Below are the code and all the weights of a small trained network. Each question names an input and a class and asks about switching units off, where a switched-off unit gives its printed mean instead of its output.

import numpy as np


def w(rows, s, z=0):
    codes = np.array(rows[::2]) - 128.0
    scale = np.full(codes.shape[1], s)
    scale[-1] = z or s
    return codes * scale


def f(y):
    return y / 2 * (1 + np.tanh(0.7978845608 * (y + 0.044715 * y**3)))


def log_softmax(a):
    a = a - a.max(-1, keepdims=True)
    return a - np.log(np.exp(a).sum(-1, keepdims=True))


def net(x, mask):
    res = np.array(x, float).reshape(1, 6) / 4 @ E
    y = f(res @ A[0][:, :-1].T + A[0][:, -1])
    res = res + np.where(mask, y, B[0][:, -1]) @ B[0][:, :-1]
    return log_softmax(res[-1] @ U[:, :-1].T + U[:, -1])


A, B = {}, {}
E = w([
[23,131,242,25],'x0',
[123,124,121,124],'x1',
[115,120,118,128],'x2',
[165,150,159,133],'x3',
[116,128,118,126],'x4',
[215,48,91,2],'x5',
],0.0054)
A[0] = w([
[191,152,27,188,101],'n0',
[59,166,187,52,115],'n1',
[177,123,43,191,130],'n2',
[74,217,167,186,137],'n3',
[75,207,154,201,88],'n4',
[59,171,173,222,104],'n5',
[203,73,116,2,105],'n6',
[192,170,34,175,97],'n7',
[161,109,67,161,91],'n8',
[166,168,177,125,255],'n9',
],0.0077,0.0069)
B[0] = w([
[71,163,254,87,182],'n0',
[48,193,249,48,187],'n1',
[49,202,235,22,185],'n2',
[140,73,78,170,200],'n3',
[235,37,152,160,172],'n4',
[237,40,120,205,190],'n5',
[230,42,111,224,197],'n6',
[90,149,200,100,172],'n7',
[131,135,175,137,137],'n8',
[64,165,22,99,253],'n9',
],0.0062,0.0059)
U = w([
[87,217,220,67,74],'0',
[114,165,2,122,253],'1',
[226,2,62,200,29],'2',
],0.0086,0.0046)

Each question gives the input, the list of numbers given to net, and the class t.
The units are the neurons (one row each of A and B). Each row of codes is followed by its name. A weight is (code - 128) times the scale printed after its matrix; where a second scale follows, it is the last column's (A, B and U).
mask holds one flag per neuron, in row order. A switched-off neuron (its flag False) gives its mean, the last column of its row in B, instead of its output. The means were averaged over made-up inputs and are rounded, as every weight is.
A unit's drop is (log p(t) with every unit on - log p(t) with that unit switched off) / (log p(t) with every unit on - log p(t) with every unit switched off).
The circuit of an input: a set's keep is (log p(t) with only the set's units on - log p(t) with every unit switched off) / (log p(t) with every unit on - log p(t) with every unit switched off). Starting from all 10 units, units are removed one at a time, each time the one whose removal leaves the highest keep (on an exact tie, the one counted first), for as long as the keep stays at least 0.8.
units of the circuit, in order: the units of the circuit, biggest drop first
k most important neurons: the k neurons with the biggest drops, biggest first
drop of u: that unit's drop, to one decimal
input [-8,6,2,-3,0,-5], class 0: units of the circuit, in order	[n2; n0]
input [-5,-8,1,-6,5,4], class 0: units of the circuit, in order	[n2; n0; n3]
input [-5,6,-6,3,-2,-5], class 0: 3 most important neurons	[n2; n0; n6]
input [1,-6,7,-7,-3,-8], class 2: most important neuron	[n5]
input [6,3,5,6,-8,-6], class 1: units of the circuit, in order	[n3; n2]
input [-3,-2,-3,-4,3,-6], class 2: 4 most important neurons	[n5; n4; n1; n3]
input [5,3,-7,-1,2,-7], class 2: 4 most important neurons	[n5; n4; n3; n2]
input [-5,2,0,0,5,-1], class 0: 2 most important neurons	[n2; n0]
input [-8,-2,-3,4,0,7], class 0: 3 most important neurons	[n2; n0; n7]
input [4,6,-5,7,-7,8], class 2: 2 most important neurons	[n6; n2]
input [-4,8,3,4,-1,-7], class 2: 4 most important neurons	[n5; n4; n1; n3]
input [-5,4,4,3,4,3], class 0: drop of n0	0.2
input [-3,1,4,-5,5,-7], class 2: drop of n4	0.2
input [4,5,-7,-3,-1,-8], class 2: drop of n8	0.0
